Below is a small trained network, with its code and all its weights. Each question gives an input and a class and asks what happens when units are switched off, that is, made to give their printed mean instead of their output.

import numpy as np


def w(rows, s, z=0):
    codes = np.array(rows[::2]) - 128.0
    scale = np.full(codes.shape[1], s)
    scale[-1] = z or s
    return codes * scale


def norm(h):
    return h / np.sqrt((h * h).mean(-1, keepdims=True) + 1e-5)


def f(y):
    return np.maximum(y, 0)


def log_softmax(a):
    a = a - a.max(-1, keepdims=True)
    return a - np.log(np.exp(a).sum(-1, keepdims=True))


def net(x, mask):
    res = np.array(x, float).reshape(1, 3) / 4 @ E
    u = 0
    for l in range(3):
        y = f(norm(res) @ A[l][:, :-1].T + A[l][:, -1])
        res = res + np.where(mask[u : u + 5], y, B[l][:, -1]) @ B[l][:, :-1]
        u += 5
    return log_softmax(norm(res)[-1] @ U[:, :-1].T + U[:, -1])


A, B = {}, {}
E = w([
[35,199,158,181,145,183,140],'x0',
[254,165,183,187,83,144,122],'x1',
[128,133,113,153,156,94,113],'x2',
],0.0089)
A[0] = w([
[71,75,79,75,121,73,102,108],'L0N1',
[108,120,123,103,107,84,156,103],'L0N2',
[8,161,129,122,152,155,124,83],'L0N3',
[72,73,108,71,115,118,142,110],'L0N4',
[72,233,157,179,107,151,137,1],'L0N5',
],0.011,0.0038)
B[0] = w([
[126,128,166,126,139,254,161,245],'L0N1',
[123,117,125,132,150,146,144,161],'L0N2',
[152,105,107,55,25,34,139,255],'L0N3',
[137,145,128,200,225,117,74,220],'L0N4',
[138,176,144,208,165,198,114,220],'L0N5',
],0.013,0.0085)
A[1] = w([
[10,129,77,91,81,68,154,107],'L1N1',
[69,140,79,86,35,31,144,104],'L1N2',
[100,117,124,106,152,155,123,79],'L1N3',
[107,89,72,80,138,139,76,2],'L1N4',
[108,109,151,124,195,127,133,28],'L1N5',
],0.014,0.0015)
B[1] = w([
[127,191,105,127,27,53,142,235],'L1N1',
[21,98,9,122,126,55,237,254],'L1N2',
[187,1,106,114,202,154,107,175],'L1N3',
[129,154,165,187,178,169,115,167],'L1N4',
[172,38,129,138,133,213,161,181],'L1N5',
],0.011,0.0086)
A[2] = w([
[42,63,178,60,251,191,114,17],'L2N1',
[54,161,91,39,122,37,150,103],'L2N2',
[227,84,160,49,73,8,61,117],'L2N3',
[45,237,217,164,165,181,75,120],'L2N4',
[140,183,142,107,95,101,116,250],'L2N5',
],0.014,0.0018)
B[2] = w([
[91,80,43,145,236,172,153,254],'L2N1',
[73,140,81,120,55,84,209,234],'L2N2',
[157,69,165,44,55,137,76,225],'L2N3',
[114,160,208,249,57,164,123,209],'L2N4',
[112,86,100,115,173,125,118,179],'L2N5',
],0.016,0.0096)
U = w([
[129,74,53,133,254,206,118,212],'0',
[136,189,181,242,88,183,90,180],'1',
[206,72,154,16,60,129,32,209],'2',
[125,196,121,77,171,114,64,5],'3',
[184,196,127,95,194,59,98,3],'4',
[73,163,41,104,71,53,175,232],'5',
],0.011,0.0042)

Each question gives the input, the list of numbers given to net, and the class t.
The units are the neurons (one row each of A and B). Each row of codes is followed by its name. A weight is (code - 128) times the scale printed after its matrix; where a second scale follows, it is the last column's (A, B and U).
mask holds one flag per neuron, layer by layer. A switched-off neuron (its flag False) gives its mean, the last column of its row in B, instead of its output. The means were averaged over made-up inputs and are rounded, as every weight is.
A unit's drop is (log p(t) with every unit on - log p(t) with that unit switched off) / (log p(t) with every unit on - log p(t) with every unit switched off).
unit that matters most: the unit with the biggest drop
k most important neurons: the k neurons with the biggest drops, biggest first
k most important neurons of layer l: the k neurons of layer l with the biggest drops, biggest first
drop when u is switched off: that unit's drop, to one decimal
input [-1,0,1], class 0: most important neuron -> (L0N3)
input [-1,7,-8], class 2: 3 most important neurons -> (L0N5 L0N1 L0N3)
input [8,1,-1], class 1: 2 most important neurons -> (L0N5 L1N2)
input [-1,8,2], class 2: 2 most important neurons -> (L0N1 L0N5)
input [-1,1,3], class 2: 2 most important neurons -> (L0N1 L0N4)
input [-4,1,3], class 2: 3 most important neurons of layer 0 -> (L0N4 L0N3 L0N1)
input [-5,2,-2], class 2: 2 most important neurons -> (L0N3 L1N2)
input [0,6,-1], class 2: 2 most important neurons -> (L1N2 L0N5)
input [-7,0,-1], class 0: 2 most important neurons -> (L0N3 L1N1)
input [-8,2,-1], class 2: 2 most important neurons -> (L0N3 L1N2)
input [1,6,4], class 1: 2 most important neurons -> (L0N3 L1N2)
input [1,5,7], class 1: 2 most important neurons -> (L0N3 L1N2)
input [-1,6,-8], class 2: 2 most important neurons -> (L0N5 L0N1)
input [4,2,-5], class 1: unit that matters most -> L0N5
input [3,1,5], class 1: drop when L0N5 is switched off -> 2.2
input [-7,-1,1], class 0: drop when L0N3 is switched off -> 0.4
input [-2,6,2], class 2: drop when L0N1 is switched off -> 0.4
